Here is a tiny trained network, its code and every weight. The questions are about switching its units off for an input and a target symbol, where a switched-off unit gives its printed mean instead of its output.

import numpy as np


def w(rows, s, z=0):
    codes = np.array(rows[::2]) - 128.0
    scale = np.full(codes.shape[1], s)
    scale[-1] = z or s
    return codes * scale


def f(y):
    return np.maximum(y, 0)


def softmax(a):
    e = np.exp(a - a.max(-1, keepdims=True))
    return e / e.sum(-1, keepdims=True)


def log_softmax(a):
    a = a - a.max(-1, keepdims=True)
    return a - np.log(np.exp(a).sum(-1, keepdims=True))


def net(x, mask):
    ids = ['αζηθλμξψω'.index(c) for c in x.split()]
    T = len(ids)
    res = E[ids] + P[:T]
    u = 0
    for l in range(2):
        q, k, v = (res @ M[l].T for M in (Q, K, V))
        z = softmax(np.where(np.tri(T) > 0, q @ k.T / 3**0.5, -1e9)) @ v
        res = res + np.where(mask[u], z, O[l][:, -1]) @ O[l][:, :-1]
        u += 1
        y = f(res @ A[l][:, :-1].T + A[l][:, -1])
        res = res + np.where(mask[u : u + 4], y, B[l][:, -1]) @ B[l][:, :-1]
        u += 4
    return log_softmax(res[-1] @ U[:, :-1].T + U[:, -1])


Q, K, V, O, A, B = {}, {}, {}, {}, {}, {}
E = w([
[79,193,102,80,218],'α',
[109,195,141,190,19],'ζ',
[81,142,133,37,12],'η',
[144,86,112,146,20],'θ',
[88,156,112,160,162],'λ',
[171,177,175,96,217],'μ',
[130,80,119,27,142],'ξ',
[161,25,70,129,128],'ψ',
[167,248,206,115,95],'ω',
],0.016)
P = w([
[147,30,178,148,134],'0',
[157,139,94,143,94],'1',
[93,91,159,163,124],'2',
[152,144,94,143,98],'3',
[57,132,165,148,111],'4',
[152,159,95,130,95],'5',
[34,163,170,133,105],'6',
[150,163,92,130,92],'7',
[9,193,163,135,98],'8',
[152,159,89,135,91],'9',
],0.015)
Q[0] = w([
[183,197,234,199,231],'0.h0',
[204,177,213,243,32],'0.h0',
[251,202,58,52,77],'0.h0',
],0.02)
K[0] = w([
[192,216,249,198,237],'0.h0',
[232,185,185,223,12],'0.h0',
[219,207,38,43,106],'0.h0',
],0.02)
V[0] = w([
[50,141,144,230,189],'0.h0',
[53,109,108,210,116],'0.h0',
[1,220,111,108,98],'0.h0',
],0.0073)
O[0] = w([
[151,143,194,2,134,103],'0.h0',
[120,191,198,68,221,112],'0.h0',
[116,20,140,194,201,255],'0.h0',
],0.0066,0.0056)
A[0] = w([
[176,200,81,135,164,16],'0.n0',
[118,106,168,11,125,181],'0.n1',
[180,8,222,89,124,241],'0.n2',
[153,110,25,62,184,5],'0.n3',
],0.015,0.0023)
B[0] = w([
[94,117,108,225,192,219],'0.n0',
[136,153,137,178,21,248],'0.n1',
[85,135,166,139,251,254],'0.n2',
[160,101,222,86,118,240],'0.n3',
],0.015,0.0042)
Q[1] = w([
[128,116,253,129,50],'1.h0',
[2,173,231,164,88],'1.h0',
[163,203,32,84,145],'1.h0',
],0.023)
K[1] = w([
[132,93,207,82,92],'1.h0',
[89,162,174,2,186],'1.h0',
[110,190,89,169,87],'1.h0',
],0.027)
V[1] = w([
[98,200,150,29,92],'1.h0',
[113,130,148,46,158],'1.h0',
[89,126,146,1,197],'1.h0',
],0.0069)
O[1] = w([
[111,54,100,181,154,20],'1.h0',
[125,65,108,199,113,195],'1.h0',
[123,31,101,254,86,253],'1.h0',
],0.0082,0.0036)
A[1] = w([
[84,152,130,146,135,24],'1.n0',
[250,146,101,157,162,20],'1.n1',
[128,188,97,157,164,252],'1.n2',
[112,112,14,98,99,36],'1.n3',
],0.017,0.0036)
B[1] = w([
[241,127,137,123,125,235],'1.n0',
[189,115,5,134,238,179],'1.n1',
[51,41,66,84,114,254],'1.n2',
[158,248,193,112,232,146],'1.n3',
],0.011,0.0078)
U = w([
[92,62,181,147,196,188],'α',
[92,131,117,184,40,254],'ζ',
[170,179,112,180,168,24],'η',
[144,153,105,116,122,203],'θ',
[54,66,113,98,106,63],'λ',
[120,104,108,114,172,32],'μ',
[173,17,126,85,79,53],'ξ',
[254,101,118,119,134,107],'ψ',
[163,121,73,184,142,21],'ω',
],0.0081,0.0037)

Each question gives the input, a string of symbols that net reads in full, and the target symbol t.
The units are the heads (3 rows each of Q, K, V and O) and the neurons (one row each of A and B). Each row of codes is followed by its name. A weight is (code - 128) times the scale printed after its matrix; where a second scale follows, it is the last column's (O, A, B and U).
mask holds one flag per unit, layer by layer, with each layer's heads first. A switched-off unit (its flag False) gives its mean, the last column of its rows in O or B, instead of its output. The means were averaged over made-up inputs and are rounded, as every weight is.
A unit's drop is (log p(t) with every unit on - log p(t) with that unit switched off) / (log p(t) with every unit on - log p(t) with every unit switched off).
The circuit of an input: a set's keep is (log p(t) with only the set's units on - log p(t) with every unit switched off) / (log p(t) with every unit on - log p(t) with every unit switched off). Starting from all 10 units, units are removed one at a time, each time the one whose removal leaves the highest keep (on an exact tie, the one counted first), for as long as the keep stays at least 0.8.
circuit, biggest first: the units of the circuit, biggest drop first
top k neurons: the k neurons with the biggest drops, biggest first
k most important neurons of layer l: the k neurons of layer l with the biggest drops, biggest first
drop of u: that unit's drop, to one decimal
input θ θ ζ, target α: circuit, biggest first : 0.h0, 0.n2
input η α ψ ω η α ω ω ψ, target ζ: top 2 neurons : 0.n1, 1.n1
input ξ ω ω ψ, target ψ: top 4 neurons : 0.n3, 1.n2, 1.n1, 0.n2
input ω ζ ω α ξ ζ ω η, target η: circuit, biggest first : 1.n3, 0.h0, 0.n3, 0.n2
input ω α ψ θ μ ω ζ, target α: circuit, biggest first : 0.h0
input ω ξ λ α θ ω ω ω θ λ, target λ: circuit, biggest first : 1.n2, 1.h0, 0.n3, 0.n1
input ω ζ ω ω ζ ω ω η μ ψ, target ψ: top 4 neurons : 0.n3, 1.n2, 1.n1, 0.n0
input α ω ω ω ω ω α, target ζ: circuit, biggest first : 0.n1, 0.n2, 0.h0
input θ ζ μ ζ μ, target ζ: circuit, biggest first : 0.n1, 0.h0
input ψ α α ω ω θ, target θ: top 4 neurons : 0.n1, 0.n3, 0.n2, 1.n3
input η ψ ψ λ α ζ α ξ α, target ζ: circuit, biggest first : 0.n2, 1.h0
input λ θ λ, target ζ: 2 most important neurons of layer 0 : 0.n2, 0.n1
input η ω α η ξ α ψ μ, target μ: 2 most important neurons of layer 0 : 0.n0, 0.n1
input ω ζ ω α ω, target ζ: circuit, biggest first : 1.h0, 0.n2
input μ α ζ α ξ ψ α ω α μ, target μ: most important neuron of layer 0 : 0.n0
input ω ω θ ω μ ω μ, target ζ: top 2 neurons : 0.n1, 1.n1
input ξ ζ ζ α η α ω λ, target λ: top 2 neurons : 0.n1, 1.n2
input α ψ α α ξ α, target α: 2 most important neurons of layer 0 : 0.n3, 0.n1
input ω ω ω, target ζ: top 4 neurons : 0.n2, 1.n1, 1.n0, 0.n0
input ψ ω ω α ω ζ ω θ ψ ω, target ω: top 2 neurons : 1.n1, 0.n3
input θ ω μ η, target η: drop of 1.n3 : 1.1
